Below is a small trained network, with its code and all its weights. Each question gives an input and a class and asks what happens when units are switched off, that is, made to give their printed mean instead of their output.

import numpy as np


def w(rows, s, z=0):
    codes = np.array(rows[::2]) - 128.0
    scale = np.full(codes.shape[1], s)
    scale[-1] = z or s
    return codes * scale


def f(y):
    return np.maximum(y, 0)


def log_softmax(a):
    a = a - a.max(-1, keepdims=True)
    return a - np.log(np.exp(a).sum(-1, keepdims=True))


def net(x, mask):
    res = np.array(x, float).reshape(1, 4) / 4 @ E
    y = f(res @ A[0][:, :-1].T + A[0][:, -1])
    res = res + np.where(mask, y, B[0][:, -1]) @ B[0][:, :-1]
    return log_softmax(res[-1] @ U[:, :-1].T + U[:, -1])


A, B = {}, {}
E = w([
[132,254,29,205],'x0',
[238,57,36,217],'x1',
[254,187,216,211],'x2',
[132,130,126,116],'x3',
],0.0068)
A[0] = w([
[87,118,154,160,101],'n1',
[161,155,103,98,203],'n2',
[142,2,202,94,133],'n3',
[97,142,169,118,36],'n4',
[191,154,203,132,60],'n5',
[119,104,140,168,70],'n6',
[41,65,55,107,121],'n7',
[152,66,204,114,192],'n8',
[121,85,161,138,114],'n9',
[102,223,57,169,180],'n10',
[195,94,76,135,65],'n11',
[82,187,184,105,45],'n12',
[148,109,157,161,91],'n13',
[70,215,216,91,50],'n14',
[189,82,102,147,47],'n15',
[157,127,164,150,87],'n16',
[125,91,108,177,128],'n17',
[87,118,118,133,3],'n18',
[161,169,98,102,108],'n19',
[210,197,200,126,69],'n20',
[95,112,109,100,16],'n21',
[129,181,113,132,158],'n22',
[146,67,79,140,30],'n23',
[189,141,191,131,54],'n24',
],0.016,0.0019)
B[0] = w([
[121,115,131,123,143],'n1',
[134,141,120,141,153],'n2',
[109,223,78,187,249],'n3',
[176,115,128,146,163],'n4',
[113,123,196,90,196],'n5',
[117,118,113,122,142],'n6',
[101,111,250,72,254],'n7',
[101,176,84,148,212],'n8',
[134,160,102,118,164],'n9',
[102,217,101,172,237],'n10',
[163,81,101,142,206],'n11',
[163,83,81,133,193],'n12',
[124,110,135,114,162],'n13',
[172,56,67,149,225],'n14',
[165,82,90,143,198],'n15',
[109,113,143,104,165],'n16',
[132,101,108,103,175],'n17',
[140,119,158,105,152],'n18',
[117,148,120,148,156],'n19',
[89,120,197,82,211],'n20',
[127,125,169,108,170],'n21',
[109,165,93,130,168],'n22',
[163,81,117,120,192],'n23',
[123,120,188,107,188],'n24',
],0.026,0.012)
U = w([
[74,248,34,176,149],'0',
[83,122,166,74,255],'1',
[178,45,2,140,7],'2',
],0.012,0.0013)

Each question gives the input, the list of numbers given to net, and the class t.
The units are the neurons (one row each of A and B). Each row of codes is followed by its name. A weight is (code - 128) times the scale printed after its matrix; where a second scale follows, it is the last column's (A, B and U).
mask holds one flag per neuron, in row order. A switched-off neuron (its flag False) gives its mean, the last column of its row in B, instead of its output. The means were averaged over made-up inputs and are rounded, as every weight is.
A unit's drop is (log p(t) with every unit on - log p(t) with that unit switched off) / (log p(t) with every unit on - log p(t) with every unit switched off).
most important unit: the unit with the biggest drop
top k neurons: the k neurons with the biggest drops, biggest first
drop of u: that unit's drop, to one decimal
input [-3,-7,6,7], class 2: top 3 neurons -> n14, n7, n12
input [-3,1,-3,5], class 0: top 4 neurons -> n3, n20, n5, n24
input [-7,0,-5,-5], class 0: most important unit -> n3
input [-5,-1,-5,-4], class 0: top 2 neurons -> n3, n20
input [0,5,5,7], class 1: top 2 neurons -> n14, n20
input [-4,-4,2,-2], class 0: top 3 neurons -> n3, n8, n11
input [-7,6,7,-8], class 0: top 2 neurons -> n3, n8
input [-7,6,-7,2], class 0: top 4 neurons -> n3, n8, n20, n5
input [-7,4,7,-2], class 0: top 2 neurons -> n3, n8
input [-8,1,8,-3], class 0: top 3 neurons -> n3, n8, n7
input [5,-6,6,7], class 1: top 2 neurons -> n20, n3
input [5,-8,-7,-5], class 2: top 4 neurons -> n14, n12, n20, n5
input [-5,-6,2,8], class 2: top 3 neurons -> n14, n10, n12
input [-2,7,8,-4], class 1: top 2 neurons -> n20, n5
input [5,5,8,5], class 1: drop of n20 -> 0.1
input [5,-8,-3,-7], class 2: drop of n14 -> 0.7
input [-6,2,-3,-6], class 0: drop of n3 -> 0.5
